Below is a small trained network, with its code and all its weights. Each question gives an input and a target symbol and asks what happens when units are switched off, that is, made to give their printed mean instead of their output.

import numpy as np


def w(rows, s, z=0):
    codes = np.array(rows[::2]) - 128.0
    scale = np.full(codes.shape[1], s)
    scale[-1] = z or s
    return codes * scale


def norm(h):
    return h / np.sqrt((h * h).mean(-1, keepdims=True) + 1e-5)


def f(y):
    return y / 2 * (1 + np.tanh(0.7978845608 * (y + 0.044715 * y**3)))


def softmax(a):
    e = np.exp(a - a.max(-1, keepdims=True))
    return e / e.sum(-1, keepdims=True)


def log_softmax(a):
    a = a - a.max(-1, keepdims=True)
    return a - np.log(np.exp(a).sum(-1, keepdims=True))


def net(x, mask):
    ids = ['ΘΞΦΨΩαβδεζημπτ'.index(c) for c in x.split()]
    T = len(ids)
    res = E[ids] + P[:T]
    r = norm(res)
    for j in range(2):
        rows = slice(4 * j, 4 * j + 4)
        q, k, v = (r @ M[0][rows].T for M in (Q, K, V))
        z = softmax(np.where(np.tri(T) > 0, q @ k.T / 4**0.5, -1e9)) @ v
        o = O[0][rows]
        res = res + np.where(mask[j], z, o[:, -1]) @ o[:, :-1]
    y = f(norm(res) @ A[0][:, :-1].T + A[0][:, -1])
    res = res + np.where(mask[2:26], y, B[0][:, -1]) @ B[0][:, :-1]
    return log_softmax(norm(res)[-1] @ U[:, :-1].T + U[:, -1])


Q, K, V, O, A, B = {}, {}, {}, {}, {}, {}
E = w([
[123,156,189,92,105,109,164,173,156],'Θ',
[137,158,139,145,229,69,81,90,130],'Ξ',
[119,145,145,92,197,40,75,112,119],'Φ',
[140,171,191,99,193,157,181,65,90],'Ψ',
[101,172,109,195,179,165,132,101,210],'Ω',
[84,171,129,85,193,183,189,67,166],'α',
[148,99,217,101,90,64,75,144,62],'β',
[148,103,139,88,136,228,186,68,85],'δ',
[113,49,123,6,119,173,157,132,83],'ε',
[183,166,89,46,162,133,153,52,105],'ζ',
[146,91,135,85,171,30,97,200,54],'η',
[164,160,194,187,63,126,97,98,113],'μ',
[205,67,140,115,114,162,121,114,62],'π',
[105,128,157,84,15,101,94,142,156],'τ',
],0.015)
P = w([
[182,13,254,120,183,118,145,37,230],'0',
[151,107,231,86,176,194,96,87,185],'1',
[134,34,185,143,143,114,172,42,167],'2',
[113,142,191,92,159,214,81,103,135],'3',
[90,72,146,164,125,115,185,44,103],'4',
[77,166,153,108,137,209,84,106,85],'5',
[58,86,106,180,97,102,184,50,61],'6',
[49,183,115,127,110,195,92,111,41],'7',
[38,107,59,190,66,91,198,60,29],'8',
[22,212,70,141,84,166,120,116,1],'9',
],0.0085)
Q[0] = w([
[125,38,155,181,129,172,115,191,154],'h0',
[117,129,159,224,111,11,93,198,209],'h0',
[57,202,174,153,143,161,112,226,110],'h0',
[51,134,164,139,141,110,253,117,102],'h0',
[47,223,137,114,137,158,82,135,64],'h1',
[154,172,223,238,75,78,115,207,149],'h1',
[192,152,143,89,121,244,112,141,68],'h1',
[112,133,155,113,99,161,228,4,24],'h1',
],0.017)
K[0] = w([
[199,120,133,89,137,82,102,67,180],'h0',
[63,72,225,107,198,116,159,65,172],'h0',
[68,166,151,82,165,176,54,95,91],'h0',
[74,114,78,146,96,90,133,52,60],'h0',
[104,194,136,120,129,189,92,149,41],'h1',
[147,86,171,189,241,155,119,110,91],'h1',
[106,159,57,98,140,172,62,175,155],'h1',
[48,127,8,149,101,111,156,107,72],'h1',
],0.019)
V[0] = w([
[132,159,72,5,91,110,124,59,142],'h0',
[80,84,184,164,60,185,125,154,139],'h0',
[209,170,119,153,87,148,84,24,145],'h0',
[77,221,150,128,104,103,163,133,190],'h0',
[141,186,177,100,59,94,127,74,106],'h1',
[134,150,67,54,119,128,175,109,154],'h1',
[85,101,159,100,93,122,99,147,159],'h1',
[210,113,66,103,108,127,110,121,138],'h1',
],0.018)
O[0] = w([
[140,36,46,204,131,125,123,73,113,246],'h0',
[114,164,141,165,207,119,190,186,89,94],'h0',
[133,103,10,100,120,78,115,133,113,213],'h0',
[123,70,167,94,139,41,158,95,138,94],'h0',
[230,164,108,127,104,148,130,93,143,209],'h1',
[142,100,149,107,214,110,57,111,130,210],'h1',
[133,140,140,186,113,108,161,77,132,92],'h1',
[125,130,80,141,123,117,77,89,33,52],'h1',
],0.012)
A[0] = w([
[97,123,141,232,142,154,115,90,138,123],'n0',
[90,166,171,127,99,100,83,171,150,142],'n1',
[168,127,97,216,194,140,139,144,124,131],'n2',
[134,207,150,117,134,119,82,116,121,151],'n3',
[134,145,95,141,104,107,119,127,181,130],'n4',
[106,150,96,151,156,104,71,207,134,79],'n5',
[100,124,95,96,176,189,165,72,69,145],'n6',
[115,106,88,125,158,197,93,122,123,56],'n7',
[126,135,106,121,115,218,164,85,110,170],'n8',
[96,98,136,144,107,50,78,179,163,50],'n9',
[53,124,164,106,66,178,104,77,145,107],'n10',
[73,169,147,87,120,162,162,120,130,164],'n11',
[114,135,120,193,67,131,80,145,188,153],'n12',
[134,148,153,176,124,165,165,114,128,147],'n13',
[99,137,86,193,115,149,58,157,126,130],'n14',
[136,104,185,122,104,142,137,132,87,154],'n15',
[163,94,156,164,87,90,64,177,181,128],'n16',
[103,146,131,88,164,217,135,100,75,2],'n17',
[148,76,162,181,142,102,101,116,171,99],'n18',
[80,151,101,110,76,99,114,156,126,52],'n19',
[152,91,113,94,133,168,188,138,114,103],'n20',
[113,150,157,252,93,88,86,146,166,116],'n21',
[196,135,136,142,149,123,108,97,148,88],'n22',
[157,131,86,144,97,109,102,220,179,147],'n23',
],0.017,0.0055)
B[0] = w([
[174,79,200,55,163,104,124,196,40,196],'n0',
[87,66,160,119,82,87,196,114,122,142],'n1',
[83,92,120,176,55,158,58,139,130,240],'n2',
[73,118,93,161,156,125,174,113,87,147],'n3',
[138,122,163,111,137,96,113,174,68,181],'n4',
[147,209,113,106,71,202,152,156,52,140],'n5',
[158,155,163,151,201,156,214,121,172,254],'n6',
[159,108,96,105,43,73,119,53,142,222],'n7',
[140,110,139,121,131,62,144,165,66,240],'n8',
[71,107,129,88,56,112,138,142,56,147],'n9',
[128,225,122,169,51,117,95,60,129,146],'n10',
[103,94,67,140,155,113,83,110,73,159],'n11',
[147,126,149,173,210,171,125,111,95,160],'n12',
[176,107,103,113,161,175,140,86,181,176],'n13',
[83,152,96,65,216,149,145,114,162,197],'n14',
[137,147,137,56,141,71,112,139,154,130],'n15',
[155,90,112,131,210,96,83,186,122,164],'n16',
[120,133,192,112,70,130,53,184,200,171],'n17',
[162,250,87,109,104,136,115,143,179,219],'n18',
[102,204,170,90,149,117,156,98,162,131],'n19',
[55,154,104,164,102,100,88,116,116,192],'n20',
[12,158,50,208,123,103,123,121,223,140],'n21',
[53,76,167,116,90,151,167,133,129,226],'n22',
[174,90,210,124,101,175,133,105,155,178],'n23',
],0.02,0.0088)
U = w([
[158,168,77,88,108,24,89,230,147,83],'Θ',
[235,166,138,111,39,92,190,129,118,4],'Ξ',
[191,192,141,191,152,68,65,119,117,193],'Φ',
[62,86,143,48,86,72,198,120,104,140],'Ψ',
[35,173,110,191,184,51,103,62,101,141],'Ω',
[144,164,147,107,171,101,186,72,240,190],'α',
[33,96,108,157,211,171,82,171,158,149],'β',
[104,97,108,204,10,102,91,150,213,57],'δ',
[202,43,206,90,160,140,99,177,154,26],'ε',
[155,48,53,81,162,108,86,39,114,78],'ζ',
[143,176,226,102,88,113,69,17,93,104],'η',
[139,188,108,74,249,131,193,147,42,208],'μ',
[135,149,83,74,62,238,112,156,107,205],'π',
[167,97,117,227,158,191,220,100,101,177],'τ',
],0.011,0.002)

Each question gives the input, a string of symbols that net reads in full, and the target symbol t.
The units are the heads (4 rows each of Q, K, V and O) and the neurons (one row each of A and B). Each row of codes is followed by its name. A weight is (code - 128) times the scale printed after its matrix; where a second scale follows, it is the last column's (O, A, B and U).
mask holds one flag per unit, heads first, then neurons. A switched-off unit (its flag False) gives its mean, the last column of its rows in O or B, instead of its output. The means were averaged over made-up inputs and are rounded, as every weight is.
A unit's drop is (log p(t) with every unit on - log p(t) with that unit switched off) / (log p(t) with every unit on - log p(t) with every unit switched off).
The circuit of an input: a set's keep is (log p(t) with only the set's units on - log p(t) with every unit switched off) / (log p(t) with every unit on - log p(t) with every unit switched off). Starting from the 12 units with the biggest drops (on a tie, the unit counted first), units are removed one at a time, each time the one whose removal leaves the highest keep (on an exact tie, the one counted first), for as long as the keep stays at least 0.8.
circuit, biggest first: the units of the circuit, biggest drop first
k most important neurons: the k neurons with the biggest drops, biggest first
heads that matter: for each layer, one digit per head in row order, 1 if its drop is at least 0.15 and else 0, layers parted by /
input α ζ α Θ, target ζ: circuit, biggest first : [h0]
input τ α Ψ Ψ ε ζ Θ, target β: circuit, biggest first : [h0 n14]
input Ψ β α α, target β: heads that matter : 11
input Ψ η μ Ω Ψ α Ξ μ, target Θ: circuit, biggest first : [h0 n18 n16]
input Ψ Ω α Ψ η ε, target η: circuit, biggest first : [h0 n10]
input Ψ β Θ Ω π Ψ β Ψ Ξ, target τ: circuit, biggest first : [h1 n12]
input Ψ Ψ Ψ Ψ α Ψ μ, target Θ: circuit, biggest first : [n18 n16]
input δ Ψ Ψ α η ε Ψ Ψ, target ε: circuit, biggest first : [n0 h0]
input α α Ψ α Ψ Ψ α ε β β, target β: heads that matter : 00
input ε ζ Ω, target β: heads that matter : 01
input Ψ Ψ Ψ, target Ψ: heads that matter : 11
input τ η Ψ η Ω, target ε: circuit, biggest first : [h1 n4]
input δ α Ψ Ψ ε Ψ, target ε: heads that matter : 00
input Ω δ ε Ω δ, target ε: heads that matter : 11
input ε α Ψ Ω Ψ ε ζ η Ω α, target η: heads that matter : 10
input τ ζ ε Ψ Ψ α, target α: circuit, biggest first : [h0 n18]
input ζ δ α Ω η ζ Φ, target Ω: 2 most important neurons : [n21 n10]
input Ω δ π Ω, target π: circuit, biggest first : [h0 n5 n8]
input η Ψ Ψ Ξ β, target ε: heads that matter : 01
input Ω Ψ τ ζ Ψ τ, target ζ: heads that matter : 00
input α Ψ δ η, target ε: heads that matter : 11
input Ψ τ Φ α μ τ α Ψ Ξ, target Θ: 2 most important neurons : [n18 n6]
input ε α δ ε, target ε: circuit, biggest first : [h0 n0 n17]
input Ξ Ω α τ ζ, target τ: heads that matter : 00
input Ξ ε Ω ζ Ψ Ψ μ α, target μ: heads that matter : 10
input α Ψ Ω, target Θ: heads that matter : 10
